Below is a small trained network, with its code and all its weights. Each question gives an input and a class and asks what happens when units are switched off, that is, made to give their printed mean instead of their output.

import numpy as np


def w(rows, s, z=0):
    codes = np.array(rows[::2]) - 128.0
    scale = np.full(codes.shape[1], s)
    scale[-1] = z or s
    return codes * scale


def norm(h):
    return h / np.sqrt((h * h).mean(-1, keepdims=True) + 1e-5)


def f(y):
    return y / 2 * (1 + np.tanh(0.7978845608 * (y + 0.044715 * y**3)))


def log_softmax(a):
    a = a - a.max(-1, keepdims=True)
    return a - np.log(np.exp(a).sum(-1, keepdims=True))


def net(x, mask):
    res = np.array(x, float).reshape(1, 8) / 4 @ E
    u = 0
    for l in range(4):
        y = f(norm(res) @ A[l][:, :-1].T + A[l][:, -1])
        res = res + np.where(mask[u : u + 5], y, B[l][:, -1]) @ B[l][:, :-1]
        u += 5
    return log_softmax(norm(res)[-1] @ U[:, :-1].T + U[:, -1])


A, B = {}, {}
E = w([
[189,138,116,151,93,118,134,70,141],'x0',
[159,162,135,97,121,133,99,172,99],'x1',
[136,104,112,155,55,108,152,176,117],'x2',
[76,168,122,120,95,124,158,164,163],'x3',
[159,110,165,147,62,137,177,89,139],'x4',
[143,70,112,124,107,144,175,112,120],'x5',
[91,142,135,84,96,160,187,149,156],'x6',
[174,179,111,214,146,1,141,137,49],'x7',
],0.0055)
A[0] = w([
[33,205,144,135,91,101,123,181,172,82],'L0N1',
[172,150,131,78,92,116,116,225,69,3],'L0N2',
[135,175,120,189,156,19,100,138,122,133],'L0N3',
[100,120,123,141,16,110,248,120,147,232],'L0N4',
[216,137,128,137,9,143,84,96,141,125],'L0N5',
],0.015,0.0028)
B[0] = w([
[72,21,142,102,34,202,217,150,176,208],'L0N1',
[105,202,43,95,35,131,140,255,153,179],'L0N2',
[181,146,50,106,200,63,65,173,2,246],'L0N3',
[149,21,72,215,5,107,135,179,166,245],'L0N4',
[115,108,159,244,16,128,162,131,201,210],'L0N5',
],0.0077,0.012)
A[1] = w([
[60,91,90,101,173,141,61,175,122,132],'L1N1',
[118,107,63,63,124,214,118,79,229,254],'L1N2',
[145,39,133,153,131,121,196,64,94,183],'L1N3',
[85,205,138,2,159,202,166,105,168,111],'L1N4',
[157,194,130,143,61,131,163,85,180,78],'L1N5',
],0.015,0.0011)
B[1] = w([
[164,139,147,174,108,160,104,130,176,201],'L1N1',
[66,173,154,96,91,149,109,106,158,248],'L1N2',
[165,120,133,137,164,176,108,203,141,196],'L1N3',
[76,189,130,6,185,166,138,165,106,196],'L1N4',
[143,77,150,124,149,146,87,120,140,181],'L1N5',
],0.014,0.012)
A[2] = w([
[180,100,157,163,85,110,254,55,140,47],'L2N1',
[72,95,136,114,70,122,245,107,130,47],'L2N2',
[94,100,120,104,104,96,239,130,124,72],'L2N3',
[89,134,116,128,159,118,225,77,150,74],'L2N4',
[103,73,147,138,76,128,248,73,168,3],'L2N5',
],0.015,0.0017)
B[2] = w([
[85,126,135,16,150,185,126,119,116,183],'L2N1',
[146,123,178,188,194,123,108,20,181,237],'L2N2',
[134,162,197,86,99,144,1,54,157,173],'L2N3',
[69,178,114,121,125,70,154,106,134,124],'L2N4',
[144,44,220,170,90,194,165,129,178,253],'L2N5',
],0.0092,0.006)
A[3] = w([
[143,175,159,132,181,54,114,9,88,43],'L3N1',
[132,109,141,108,146,119,214,58,108,3],'L3N2',
[115,111,126,22,166,99,210,55,63,36],'L3N3',
[100,141,157,67,112,107,172,79,89,102],'L3N4',
[142,165,152,137,241,116,118,86,118,42],'L3N5',
],0.015,0.0005)
B[3] = w([
[142,102,222,159,254,156,97,10,159,240],'L3N1',
[89,156,87,168,77,100,31,70,129,87],'L3N2',
[199,225,102,172,89,105,85,192,126,188],'L3N3',
[88,182,105,103,148,115,21,187,110,219],'L3N4',
[133,105,217,132,201,157,138,85,157,255],'L3N5',
],0.0092,0.0023)
U = w([
[169,133,158,154,254,98,89,67,82,142],'0',
[86,121,108,101,137,65,203,33,101,2],'1',
[29,203,147,33,146,165,124,98,154,145],'2',
[166,140,40,160,106,68,123,194,60,137],'3',
[100,57,165,158,55,188,140,136,208,178],'4',
],0.0095,0.005)

Each question gives the input, the list of numbers given to net, and the class t.
The units are the neurons (one row each of A and B). Each row of codes is followed by its name. A weight is (code - 128) times the scale printed after its matrix; where a second scale follows, it is the last column's (A, B and U).
mask holds one flag per neuron, layer by layer. A switched-off neuron (its flag False) gives its mean, the last column of its row in B, instead of its output. The means were averaged over made-up inputs and are rounded, as every weight is.
A unit's drop is (log p(t) with every unit on - log p(t) with that unit switched off) / (log p(t) with every unit on - log p(t) with every unit switched off).
The circuit of an input: a set's keep is (log p(t) with only the set's units on - log p(t) with every unit switched off) / (log p(t) with every unit on - log p(t) with every unit switched off). Starting from the 12 units with the biggest drops (on a tie, the unit counted first), units are removed one at a time, each time the one whose removal leaves the highest keep (on an exact tie, the one counted first), for as long as the keep stays at least 0.8.
circuit, biggest first: the units of the circuit, biggest drop first
k most important neurons: the k neurons with the biggest drops, biggest first
top k neurons in layer l: the k neurons of layer l with the biggest drops, biggest first
drop when u is switched off: that unit's drop, to one decimal
input [-4,4,1,2,-7,4,-2,-8], class 2: most important neuron -> [L0N4]
input [-1,-6,-7,2,7,6,-8,5], class 0: circuit, biggest first -> [L0N1; L0N3]
input [-3,2,4,-3,-7,7,4,2], class 3: 2 most important neurons -> [L0N1; L1N2]
input [-2,-4,-1,-5,-1,-6,-3,-7], class 2: 4 most important neurons -> [L0N3; L0N4; L0N5; L1N4]
input [0,-4,-1,-3,-1,6,-6,-1], class 0: circuit, biggest first -> [L0N1; L0N4]
input [-2,-3,0,6,-2,2,-7,3], class 0: top 3 neurons in layer 0 -> [L0N4; L0N3; L0N2]
input [-1,3,-1,2,-3,0,5,-8], class 2: circuit, biggest first -> [L0N4; L1N4]
input [-5,2,6,2,-2,6,-7,-1], class 3: 4 most important neurons -> [L0N1; L0N2; L1N2; L2N5]
input [3,-1,-8,2,4,-8,8,-5], class 2: circuit, biggest first -> [L1N4; L0N4]
input [-5,-7,3,2,-7,6,-3,3], class 0: circuit, biggest first -> [L0N4; L0N2; L0N3]
input [-6,-7,5,8,-1,-7,2,8], class 3: 4 most important neurons -> [L0N3; L1N2; L0N5; L2N5]
input [-7,-5,-3,-6,-4,3,0,-2], class 2: 3 most important neurons -> [L0N3; L0N4; L0N5]
input [-8,2,4,-7,-4,-5,0,-4], class 2: 4 most important neurons -> [L0N4; L0N3; L0N5; L1N4]
input [8,-7,4,7,8,-6,-6,8], class 3: circuit, biggest first -> [L0N3]
input [7,2,-4,4,-6,-7,0,2], class 3: 3 most important neurons -> [L0N1; L0N3; L2N2]
input [1,5,4,-7,-4,1,6,-2], class 2: 3 most important neurons -> [L0N4; L0N3; L0N2]
input [-7,-7,-3,3,-4,2,2,-3], class 2: 3 most important neurons -> [L0N4; L1N4; L0N5]
input [1,-2,-2,8,-4,-7,-5,7], class 3: 2 most important neurons -> [L0N1; L2N2]
input [6,-3,5,1,-4,-4,-7,2], class 0: top 3 neurons in layer 0 -> [L0N4; L0N1; L0N2]
input [3,4,6,3,1,7,-2,8], class 3: most important neuron -> [L0N3]
input [-3,1,2,-3,1,-8,-7,6], class 0: top 2 neurons in layer 0 -> [L0N4; L0N1]
input [3,-7,-7,0,-8,-5,6,-7], class 2: drop when L1N4 is switched off -> 0.1
input [-7,4,-1,4,-2,1,1,7], class 3: drop when L0N3 is switched off -> 0.4
input [3,8,-1,5,-2,5,-6,0], class 3: drop when L2N4 is switched off -> 0.0
input [6,2,6,2,1,-3,-6,1], class 3: drop when L0N3 is switched off -> 0.6
